[[127  98 109 128 128 123 113]
 [129 157 145 128 127 133 139]
 [127 109 108 128 128 124 117]
 [128 137 114 128 127 127 126]
 [128 132 128 128 128 129 132]
 [128 112 138 128 128 127 126]
 [127 121 125 129 128 127 123]
 [127 135 101 128 128 127 123]
 [128 104 140 128 129 127 125]]
->
[[127 135 101 128 128 127 123]
 [127 109 108 128 128 124 117]
 [127  98 109 128 128 123 113]
 [128 137 114 128 127 127 126]
 [127 121 125 129 128 127 123]
 [128 132 128 128 128 129 132]
 [128 112 138 128 128 127 126]
 [128 104 140 128 129 127 125]
 [129 157 145 128 127 133 139]]

[[128 128 130 122 128 134 134 128 128 129 132 121 130 133]
 [128 128 151 132 128 126 124 128 128 128 126 110 128 127]
 [129 128 134 127 128 131 136 128 128 129 130 120 128 132]]
->
[[128 128 130 122 128 134 134 128 128 129 132 121 130 133]
 [129 128 134 127 128 131 136 128 128 129 130 120 128 132]
 [128 128 151 132 128 126 124 128 128 128 126 110 128 127]]

[[116 129 154 123 128]
 [106 131 150 112 128]
 [138 126 125 100 127]]
->
[[138 126 125 100 127]
 [106 131 150 112 128]
 [116 129 154 123 128]]

[[125 118 125 121 124 114 110 132 122 132 125 128 140 132]
 [133 131 122 120 127 129 121 136 149 136 128 119 127 134]
 [148 125 128 133 117 127 122 134 137 126 130 122 115 132]
 [108 119 121 135 128 118 128 131 129 117 129 133 127 119]
 [130 145 131 129 137 142 132 128 140 139 122 129 131 126]
 [131 134 127 107 122 133 128 127 120 133 135 120 132 140]]
->
[[108 119 121 135 128 118 128 131 129 117 129 133 127 119]
 [133 131 122 120 127 129 121 136 149 136 128 119 127 134]
 [125 118 125 121 124 114 110 132 122 132 125 128 140 132]
 [131 134 127 107 122 133 128 127 120 133 135 120 132 140]
 [148 125 128 133 117 127 122 134 137 126 130 122 115 132]
 [130 145 131 129 137 142 132 128 140 139 122 129 131 126]]

[[129 127 127 127 124 129 127 128 129 127 127 129 129 128]
 [128 129 129 128 125 129 130 126 128 129 129 128 129 126]
 [111 130 130 128 128 111 130 117 110 130 130 112 109 133]
 [148 124 123 128 128 148 124 141 149 124 125 148 151 126]
 [126 141 141 128 127 126 140 126 125 141 139 126 126 123]
 [109 132 132 128 129 111 132 116 109 132 131 110 108 131]]
->
[[148 124 123 128 128 148 124 141 149 124 125 148 151 126]
 [129 127 127 127 124 129 127 128 129 127 127 129 129 128]
 [128 129 129 128 125 129 130 126 128 129 129 128 129 126]
 [111 130 130 128 128 111 130 117 110 130 130 112 109 133]
 [109 132 132 128 129 111 132 116 109 132 131 110 108 131]
 [126 141 141 128 127 126 140 126 125 141 139 126 126 123]]

[[128 156 128 122 116 128 128 114 125 119 139 125 125 109 131 123]
 [109 122 116 140 135 124 129 132 130 139 120 119 124 130 125 122]]
->
[[109 122 116 140 135 124 129 132 130 139 120 119 124 130 125 122]
 [128 156 128 122 116 128 128 114 125 119 139 125 125 109 131 123]]

[[129 113 126 141 128]
 [125 133 127 128 129]
 [117 115 121 145 135]
 [156 142 117 147 109]]
->
[[156 142 117 147 109]
 [117 115 121 145 135]
 [129 113 126 141 128]
 [125 133 127 128 129]]
